Below is a small trained network, with its code and all its weights. Each question gives an input and a class and asks what happens when units are switched off, that is, made to give their printed mean instead of their output.

import numpy as np


def w(rows, s, z=0):
    codes = np.array(rows[::2]) - 128.0
    scale = np.full(codes.shape[1], s)
    scale[-1] = z or s
    return codes * scale


def norm(h):
    return h / np.sqrt((h * h).mean(-1, keepdims=True) + 1e-5)


def f(y):
    return np.maximum(y, 0)


def log_softmax(a):
    a = a - a.max(-1, keepdims=True)
    return a - np.log(np.exp(a).sum(-1, keepdims=True))


def net(x, mask):
    res = np.array(x, float).reshape(1, 3) / 4 @ E
    u = 0
    for l in range(4):
        y = f(norm(res) @ A[l][:, :-1].T + A[l][:, -1])
        res = res + np.where(mask[u : u + 6], y, B[l][:, -1]) @ B[l][:, :-1]
        u += 6
    return log_softmax(norm(res)[-1] @ U[:, :-1].T + U[:, -1])


A, B = {}, {}
E = w([
[102,121,157,102,100,199,137,123,2],'x0',
[69,189,115,173,128,159,227,209,117],'x1',
[166,125,177,146,126,183,175,90,145],'x2',
],0.007)
A[0] = w([
[153,109,150,129,93,142,184,154,34,172],'L0N0',
[149,220,185,111,136,155,232,4,137,2],'L0N1',
[95,44,68,35,39,250,106,136,147,17],'L0N2',
[132,14,73,85,131,61,120,104,97,242],'L0N3',
[104,176,109,120,154,185,149,160,104,175],'L0N4',
[137,151,219,118,126,164,143,67,112,96],'L0N5',
],0.0045,0.0023)
B[0] = w([
[121,146,113,65,219,52,138,163,215,246],'L0N0',
[202,41,149,178,3,97,94,126,127,184],'L0N1',
[115,90,225,92,202,113,121,166,115,175],'L0N2',
[137,168,158,209,146,92,119,135,169,253],'L0N3',
[124,146,211,245,91,150,44,122,179,229],'L0N4',
[171,106,102,172,85,175,77,116,229,188],'L0N5',
],0.0055,0.0038)
A[1] = w([
[76,100,161,61,161,180,143,138,36,2],'L1N0',
[124,119,254,87,83,182,121,139,37,133],'L1N1',
[95,151,159,146,170,70,67,178,158,73],'L1N2',
[191,133,88,115,163,139,214,89,214,75],'L1N3',
[76,140,27,66,81,47,92,138,26,101],'L1N4',
[159,129,163,177,170,102,125,117,153,130],'L1N5',
],0.0071,0.0033)
B[1] = w([
[68,42,108,49,162,94,146,94,187,167],'L1N0',
[101,64,109,71,172,99,146,115,198,232],'L1N1',
[172,82,137,133,83,137,99,137,165,253],'L1N2',
[96,56,152,80,114,117,124,125,156,190],'L1N3',
[201,132,180,169,36,161,68,99,255,187],'L1N4',
[153,156,59,102,127,153,82,157,117,218],'L1N5',
],0.0087,0.0058)
A[2] = w([
[91,163,130,161,129,128,168,168,131,131],'L2N0',
[83,194,139,155,135,62,173,121,4,1],'L2N1',
[131,97,141,103,115,122,90,117,130,146],'L2N2',
[146,88,145,123,152,49,113,76,143,144],'L2N3',
[96,199,133,156,147,140,163,164,96,84],'L2N4',
[156,105,96,149,133,127,100,139,122,147],'L2N5',
],0.012,0.0089)
B[2] = w([
[87,164,166,164,149,96,102,111,44,181],'L2N0',
[106,120,150,142,56,141,6,13,148,128],'L2N1',
[135,137,80,150,116,156,165,163,92,232],'L2N2',
[105,182,176,140,150,100,151,114,104,254],'L2N3',
[181,169,139,190,162,105,182,174,83,146],'L2N4',
[76,114,122,78,148,178,135,135,106,195],'L2N5',
],0.011,0.009)
A[3] = w([
[179,123,164,140,152,119,32,42,4,69],'L3N0',
[92,70,84,121,237,27,173,182,180,81],'L3N1',
[155,181,116,153,178,100,54,22,13,4],'L3N2',
[208,115,171,148,86,208,253,31,132,60],'L3N3',
[107,74,85,180,124,164,151,203,26,159],'L3N4',
[143,143,44,168,114,31,57,129,136,129],'L3N5',
],0.007,0.0037)
B[3] = w([
[67,220,147,174,164,87,217,190,113,189],'L3N0',
[76,86,178,13,185,137,120,17,102,255],'L3N1',
[110,255,127,161,219,69,229,232,15,183],'L3N2',
[121,84,108,189,30,132,69,186,205,186],'L3N3',
[242,166,90,73,165,103,167,84,81,200],'L3N4',
[126,85,156,175,76,178,181,149,135,203],'L3N5',
],0.0081,0.0056)
U = w([
[22,13,234,10,214,134,164,71,196,144],'0',
[106,250,208,198,204,78,237,231,32,136],'1',
[147,42,167,207,15,196,47,199,241,198],'2',
[228,116,53,42,158,211,124,115,62,181],'3',
[130,123,50,160,91,23,41,44,91,2],'4',
[126,112,46,176,92,25,3,33,64,2],'5',
[115,142,24,171,79,27,38,10,92,2],'6',
],0.011,0.0095)

Each question gives the input, the list of numbers given to net, and the class t.
The units are the neurons (one row each of A and B). Each row of codes is followed by its name. A weight is (code - 128) times the scale printed after its matrix; where a second scale follows, it is the last column's (A, B and U).
mask holds one flag per neuron, layer by layer. A switched-off neuron (its flag False) gives its mean, the last column of its row in B, instead of its output. The means were averaged over made-up inputs and are rounded, as every weight is.
A unit's drop is (log p(t) with every unit on - log p(t) with that unit switched off) / (log p(t) with every unit on - log p(t) with every unit switched off).
The circuit of an input: a set's keep is (log p(t) with only the set's units on - log p(t) with every unit switched off) / (log p(t) with every unit on - log p(t) with every unit switched off). Starting from the 12 units with the biggest drops (on a tie, the unit counted first), units are removed one at a time, each time the one whose removal leaves the highest keep (on an exact tie, the one counted first), for as long as the keep stays at least 0.8.
circuit, biggest first: the units of the circuit, biggest drop first
unit that matters most: the unit with the biggest drop
k most important neurons: the k neurons with the biggest drops, biggest first
k most important neurons of layer l: the k neurons of layer l with the biggest drops, biggest first
input [-3,-5,-8], class 2: unit that matters most	L1N4
input [3,-1,3], class 3: circuit, biggest first	(L2N2; L3N4)
input [8,8,1], class 0: circuit, biggest first	(L1N1; L1N0)
input [-3,0,-1], class 3: 2 most important neurons of layer 1	(L1N1; L1N5)
input [-6,-7,4], class 1: 3 most important neurons	(L2N3; L1N1; L0N0)
input [-5,-7,-8], class 2: 4 most important neurons	(L2N0; L1N2; L1N4; L3N5)
input [4,-8,-8], class 1: 3 most important neurons	(L2N3; L0N3; L3N0)
input [-6,6,6], class 0: 2 most important neurons	(L1N3; L2N2)
input [-2,3,-3], class 3: 3 most important neurons of layer 1	(L1N2; L1N4; L1N1)
input [3,-3,1], class 3: 2 most important neurons	(L0N5; L2N0)
input [-1,3,2], class 3: 3 most important neurons	(L2N3; L1N4; L1N5)
input [4,0,4], class 0: 4 most important neurons	(L1N1; L1N4; L0N2; L0N0)
input [4,1,4], class 0: 4 most important neurons	(L1N1; L1N4; L0N0; L0N3)
input [0,-1,4], class 2: unit that matters most	L3N3
input [-1,-2,2], class 3: 2 most important neurons	(L2N0; L1N5)
input [4,-5,1], class 1: 3 most important neurons	(L2N3; L0N5; L0N3)
input [1,-3,-3], class 3: 2 most important neurons	(L0N3; L2N0)
input [7,-8,-2], class 1: 2 most important neurons of layer 1	(L1N3; L1N2)
input [3,2,2], class 3: 3 most important neurons of layer 0	(L0N0; L0N5; L0N4)
input [2,0,-8], class 2: circuit, biggest first	(L1N4)
input [0,3,0], class 3: 2 most important neurons of layer 1	(L1N2; L1N4)
input [2,0,0], class 3: 2 most important neurons of layer 1	(L1N4; L1N1)
